Below is a small trained network, with its code and all its weights. Each question gives an input and a class and asks what happens when units are switched off, that is, made to give their printed mean instead of their output.

import numpy as np


def w(rows, s, z=0):
    codes = np.array(rows[::2]) - 128.0
    scale = np.full(codes.shape[1], s)
    scale[-1] = z or s
    return codes * scale


def f(y):
    return np.maximum(y, 0)


def log_softmax(a):
    a = a - a.max(-1, keepdims=True)
    return a - np.log(np.exp(a).sum(-1, keepdims=True))


def net(x, mask):
    res = np.array(x, float).reshape(1, 6) / 4 @ E
    y = f(res @ A[0][:, :-1].T + A[0][:, -1])
    res = res + np.where(mask, y, B[0][:, -1]) @ B[0][:, :-1]
    return log_softmax(res[-1] @ U[:, :-1].T + U[:, -1])


A, B = {}, {}
E = w([
[114,93,145,7,124,143,217],'x0',
[95,115,108,102,183,83,120],'x1',
[62,91,85,125,121,177,99],'x2',
[139,85,180,186,185,168,113],'x3',
[82,94,195,137,68,93,102],'x4',
[135,125,130,125,126,131,120],'x5',
],0.013)
A[0] = w([
[119,195,224,140,52,150,138,108],'neuron 1',
[81,131,106,132,191,42,145,110],'neuron 2',
[142,43,210,169,233,175,158,53],'neuron 3',
[124,37,130,38,129,93,190,214],'neuron 4',
[55,129,208,138,65,118,115,58],'neuron 5',
[72,95,212,140,87,84,136,4],'neuron 6',
[168,232,84,100,201,254,168,32],'neuron 7',
[123,141,188,172,195,172,143,24],'neuron 8',
[119,92,203,46,163,210,161,133],'neuron 9',
[130,187,70,71,80,57,152,114],'neuron 10',
[28,140,143,44,198,73,45,194],'neuron 11',
[216,79,171,114,189,29,124,103],'neuron 12',
[158,164,152,145,18,252,153,138],'neuron 13',
[46,85,97,149,134,240,134,109],'neuron 14',
[138,85,127,105,108,134,239,190],'neuron 15',
[233,181,164,92,176,49,108,72],'neuron 16',
[126,30,50,102,72,221,112,85],'neuron 17',
[231,142,207,137,100,76,219,194],'neuron 18',
],0.0091,0.0028)
B[0] = w([
[138,97,149,99,173,164,133,196],'neuron 1',
[170,91,146,173,129,129,200,180],'neuron 2',
[122,221,54,97,18,136,164,220],'neuron 3',
[208,140,200,219,143,124,106,248],'neuron 4',
[223,104,134,67,169,127,124,195],'neuron 5',
[255,107,62,45,119,128,109,192],'neuron 6',
[233,141,95,59,194,127,62,220],'neuron 7',
[154,202,108,123,49,99,116,180],'neuron 8',
[134,176,102,228,91,81,65,216],'neuron 9',
[108,221,51,178,59,183,119,229],'neuron 10',
[127,108,99,137,182,243,134,215],'neuron 11',
[85,183,147,136,154,164,198,201],'neuron 12',
[135,78,144,210,223,187,197,205],'neuron 13',
[105,239,179,88,173,176,105,195],'neuron 14',
[102,90,138,172,124,134,60,212],'neuron 15',
[72,155,138,88,179,166,69,218],'neuron 16',
[67,117,182,100,110,123,94,188],'neuron 17',
[66,121,221,119,123,162,82,246],'neuron 18',
],0.0072,0.011)
U = w([
[121,124,123,239,126,84,28,143],'0',
[223,108,109,14,158,137,115,92],'1',
[107,116,126,168,173,203,192,231],'2',
[101,192,91,116,2,179,171,113],'3',
[21,151,172,73,170,182,114,47],'4',
[110,128,131,151,152,106,72,254],'5',
[57,22,100,184,146,76,175,86],'6',
[105,107,77,134,88,15,192,27],'7',
],0.0096,0.0044)

Each question gives the input, the list of numbers given to net, and the class t.
The units are the neurons (one row each of A and B). Each row of codes is followed by its name. A weight is (code - 128) times the scale printed after its matrix; where a second scale follows, it is the last column's (A, B and U).
mask holds one flag per neuron, in row order. A switched-off neuron (its flag False) gives its mean, the last column of its row in B, instead of its output. The means were averaged over made-up inputs and are rounded, as every weight is.
A unit's drop is (log p(t) with every unit on - log p(t) with that unit switched off) / (log p(t) with every unit on - log p(t) with every unit switched off).
The circuit of an input: a set's keep is (log p(t) with only the set's units on - log p(t) with every unit switched off) / (log p(t) with every unit on - log p(t) with every unit switched off). Starting from the 12 units with the biggest drops (on a tie, the unit counted first), units are removed one at a time, each time the one whose removal leaves the highest keep (on an exact tie, the one counted first), for as long as the keep stays at least 0.8.
circuit, biggest first: the units of the circuit, biggest drop first
unit that matters most: the unit with the biggest drop
top k neurons: the k neurons with the biggest drops, biggest first
input [3,7,6,-1,2,6], class 2: circuit, biggest first => [neuron 11; neuron 4]
input [-4,4,-7,8,-2,4], class 3: circuit, biggest first => [neuron 3; neuron 8]
input [-5,-5,-8,2,5,-3], class 4: unit that matters most => neuron 18
input [8,-4,4,3,-7,-6], class 0: circuit, biggest first => [neuron 9; neuron 15]
input [-3,1,5,8,8,5], class 1: top 2 neurons => [neuron 5; neuron 6]
input [-2,7,3,-6,0,-4], class 2: circuit, biggest first => [neuron 11; neuron 2]
input [7,-1,7,-3,-6,-7], class 0: circuit, biggest first => [neuron 9; neuron 4; neuron 15]
input [7,8,-7,-8,0,-6], class 2: circuit, biggest first => [neuron 4; neuron 11; neuron 12]
input [-1,-7,8,-3,-3,-8], class 4: top 3 neurons => [neuron 17; neuron 14; neuron 4]
input [5,-3,2,2,0,7], class 5: top 2 neurons => [neuron 10; neuron 14]
input [1,2,-7,-3,-3,7], class 4: circuit, biggest first => [neuron 16; neuron 18]
input [6,5,-5,-6,-2,0], class 0: top 2 neurons => [neuron 4; neuron 15]
input [0,-5,-4,8,3,1], class 3: top 2 neurons => [neuron 3; neuron 8]
input [1,1,-7,6,1,1], class 4: top 3 neurons => [neuron 18; neuron 16; neuron 10]
input [2,-5,-3,8,6,1], class 3: top 3 neurons => [neuron 3; neuron 7; neuron 8]
input [4,-6,7,-5,5,-5], class 4: unit that matters most => neuron 17
input [-5,7,2,0,-1,3], class 2: top 2 neurons => [neuron 11; neuron 9]
input [5,-3,-5,-2,4,-1], class 0: top 3 neurons => [neuron 4; neuron 9; neuron 15]
input [-3,6,-6,-6,-1,-2], class 2: top 3 neurons => [neuron 3; neuron 2; neuron 8]
input [-5,-4,-6,-2,-5,6], class 4: unit that matters most => neuron 16
